Below are the code and all the weights of a small trained network. Each question names an input and a target symbol and asks about switching units off, where a switched-off unit gives its printed mean instead of its output.

import numpy as np


def w(rows, s, z=0):
    codes = np.array(rows[::2]) - 128.0
    scale = np.full(codes.shape[1], s)
    scale[-1] = z or s
    return codes * scale


def norm(h):
    return h / np.sqrt((h * h).mean(-1, keepdims=True) + 1e-5)


def f(y):
    return y / 2 * (1 + np.tanh(0.7978845608 * (y + 0.044715 * y**3)))


def softmax(a):
    e = np.exp(a - a.max(-1, keepdims=True))
    return e / e.sum(-1, keepdims=True)


def log_softmax(a):
    a = a - a.max(-1, keepdims=True)
    return a - np.log(np.exp(a).sum(-1, keepdims=True))


def net(x, mask):
    ids = ['ΨΩαβελξφ'.index(c) for c in x.split()]
    T = len(ids)
    res = E[ids] + P[:T]
    q, k, v = (norm(res) @ M[0].T for M in (Q, K, V))
    z = softmax(np.where(np.tri(T) > 0, q @ k.T / 3**0.5, -1e9)) @ v
    res = res + np.where(mask[0], z, O[0][:, -1]) @ O[0][:, :-1]
    y = f(norm(res) @ A[0][:, :-1].T + A[0][:, -1])
    res = res + np.where(mask[1:13], y, B[0][:, -1]) @ B[0][:, :-1]
    return log_softmax(norm(res)[-1] @ U[:, :-1].T + U[:, -1])


Q, K, V, O, A, B = {}, {}, {}, {}, {}, {}
E = w([
[67,122,144,143,61,109,154,141,219],'Ψ',
[128,179,240,217,52,72,124,69,99],'Ω',
[68,127,201,162,131,54,148,182,171],'α',
[73,178,133,225,175,44,155,168,144],'β',
[86,165,131,221,185,70,39,33,156],'ε',
[116,97,118,148,152,108,107,171,239],'λ',
[172,172,168,195,66,120,19,100,151],'ξ',
[63,120,253,124,158,140,32,85,119],'φ',
],0.017)
P = w([
[81,174,117,131,126,120,113,196,144],'0',
[111,113,118,103,81,52,81,148,146],'1',
[119,193,141,117,158,124,125,146,167],'2',
[122,131,150,208,132,139,101,162,160],'3',
[148,103,127,110,106,63,119,87,139],'4',
[135,179,143,119,165,162,160,104,154],'5',
[128,105,151,255,132,165,116,134,146],'6',
[78,95,130,125,89,90,110,71,154],'7',
],0.036)
Q[0] = w([
[96,77,135,209,128,181,98,193,118],'h0',
[126,73,121,138,98,41,61,87,106],'h0',
[82,254,180,147,136,118,115,77,228],'h0',
],0.082)
K[0] = w([
[117,65,114,213,150,159,166,120,145],'h0',
[152,184,153,114,163,168,198,137,153],'h0',
[196,158,171,160,149,214,119,1,85],'h0',
],0.077)
V[0] = w([
[199,204,79,157,7,123,215,132,159],'h0',
[56,63,197,75,119,110,243,177,171],'h0',
[177,117,251,127,92,120,168,172,37],'h0',
],0.024)
O[0] = w([
[254,152,81,129,90,30,129,205,201,202],'h0',
[220,60,183,103,172,165,237,96,155,2],'h0',
[213,107,212,110,108,110,24,114,25,92],'h0',
],0.014,0.007)
A[0] = w([
[123,170,116,171,159,150,152,176,72,162],'n0',
[132,85,132,103,106,23,121,97,138,102],'n1',
[163,53,143,129,156,102,137,119,103,124],'n2',
[185,97,31,136,247,244,76,180,147,50],'n3',
[110,51,22,72,71,52,114,117,57,7],'n4',
[80,63,153,184,105,60,109,111,143,119],'n5',
[161,100,100,60,130,68,118,141,65,81],'n6',
[84,45,82,101,92,102,128,92,88,22],'n7',
[184,233,129,109,152,207,120,196,95,145],'n8',
[122,149,134,164,230,118,160,189,83,93],'n9',
[154,15,101,99,129,52,134,104,67,57],'n10',
[91,86,73,77,81,1,125,79,113,90],'n11',
],0.037,0.015)
B[0] = w([
[148,168,137,93,165,128,99,140,169,179],'n0',
[92,141,80,134,201,139,99,108,96,244],'n1',
[101,172,120,181,129,119,114,151,89,182],'n2',
[145,120,63,133,92,169,47,124,11,138],'n3',
[115,127,198,253,188,73,196,109,87,158],'n4',
[180,123,109,184,114,140,149,111,107,249],'n5',
[193,112,93,108,105,70,162,105,152,192],'n6',
[173,190,125,85,106,83,122,127,119,134],'n7',
[133,162,140,170,78,180,155,87,83,182],'n8',
[137,77,143,120,108,94,99,106,105,156],'n9',
[151,102,216,31,121,167,100,121,217,167],'n10',
[126,106,158,65,77,128,103,173,138,224],'n11',
],0.058,0.019)
U = w([
[167,61,110,129,107,203,220,141,183,253],'Ψ',
[164,191,59,101,116,103,176,30,64,103],'Ω',
[77,87,141,200,107,71,110,170,85,126],'α',
[219,78,118,99,153,55,46,100,174,25],'β',
[89,175,9,159,212,90,97,151,178,70],'ε',
[144,36,22,97,128,202,67,175,81,135],'λ',
[159,167,128,111,4,159,75,191,153,62],'ξ',
[124,99,195,94,171,255,109,120,113,210],'φ',
],0.0091,0.0028)

Each question gives the input, a string of symbols that net reads in full, and the target symbol t.
The units are the heads (3 rows each of Q, K, V and O) and the neurons (one row each of A and B). Each row of codes is followed by its name. A weight is (code - 128) times the scale printed after its matrix; where a second scale follows, it is the last column's (O, A, B and U).
mask holds one flag per unit, heads first, then neurons. A switched-off unit (its flag False) gives its mean, the last column of its rows in O or B, instead of its output. The means were averaged over made-up inputs and are rounded, as every weight is.
A unit's drop is (log p(t) with every unit on - log p(t) with that unit switched off) / (log p(t) with every unit on - log p(t) with every unit switched off).
The circuit of an input: a set's keep is (log p(t) with only the set's units on - log p(t) with every unit switched off) / (log p(t) with every unit on - log p(t) with every unit switched off). Starting from the 12 units with the biggest drops (on a tie, the unit counted first), units are removed one at a time, each time the one whose removal leaves the highest keep (on an exact tie, the one counted first), for as long as the keep stays at least 0.8.
circuit, biggest first: the units of the circuit, biggest drop first
most important unit: the unit with the biggest drop
k most important neurons: the k neurons with the biggest drops, biggest first
drop when u is switched off: that unit's drop, to one decimal
input β α α φ φ ε ε ε, target ξ: 2 most important neurons -> [n1, n11]
input Ω Ψ β α ξ α, target ξ: circuit, biggest first -> [h0, n11]
input λ Ω Ω α β, target β: 2 most important neurons -> [n10, n6]
input Ω Ω β Ω α Ω ξ φ, target β: circuit, biggest first -> [h0, n10, n6]
input φ ε ξ Ω λ, target α: 2 most important neurons -> [n4, n11]
input β φ Ψ, target φ: circuit, biggest first -> [h0]
input Ω φ α α α, target φ: circuit, biggest first -> [n10, h0]
input λ ξ ξ β Ψ ξ α Ω, target α: circuit, biggest first -> [n4, h0]
input ξ Ω α ξ λ λ β ε, target Ψ: circuit, biggest first -> [h0, n1]
input φ Ω β ξ ξ, target λ: circuit, biggest first -> [n11, n1]
input ξ Ψ β Ω Ω α ε, target ε: 3 most important neurons -> [n0, n11, n8]
input Ω β α Ω ε λ, target ε: 3 most important neurons -> [n11, n10, n8]
input ξ α α ε α λ β, target β: 4 most important neurons -> [n0, n9, n8, n1]
input Ω α Ω ξ α, target β: 4 most important neurons -> [n10, n6, n1, n11]
input β Ω α Ω β, target φ: most important unit -> n10
input ε ξ ξ ε α, target α: 2 most important neurons -> [n4, n11]
input Ψ α α, target α: 2 most important neurons -> [n2, n1]
input Ω β ξ α ε β, target ε: 2 most important neurons -> [n11, n10]
input α φ α ξ β λ β α, target Ψ: drop when h0 is switched off -> 0.8
input Ω λ ξ ε λ Ω Ω ξ, target β: drop when n4 is switched off -> 0.1
input ξ Ω ξ α α Ψ, target ξ: drop when n1 is switched off -> 0.2
input β Ω ε Ω λ ξ Ω Ψ, target α: circuit, biggest first -> [n4]
input α Ω λ Ω β, target Ψ: circuit, biggest first -> [h0, n1]
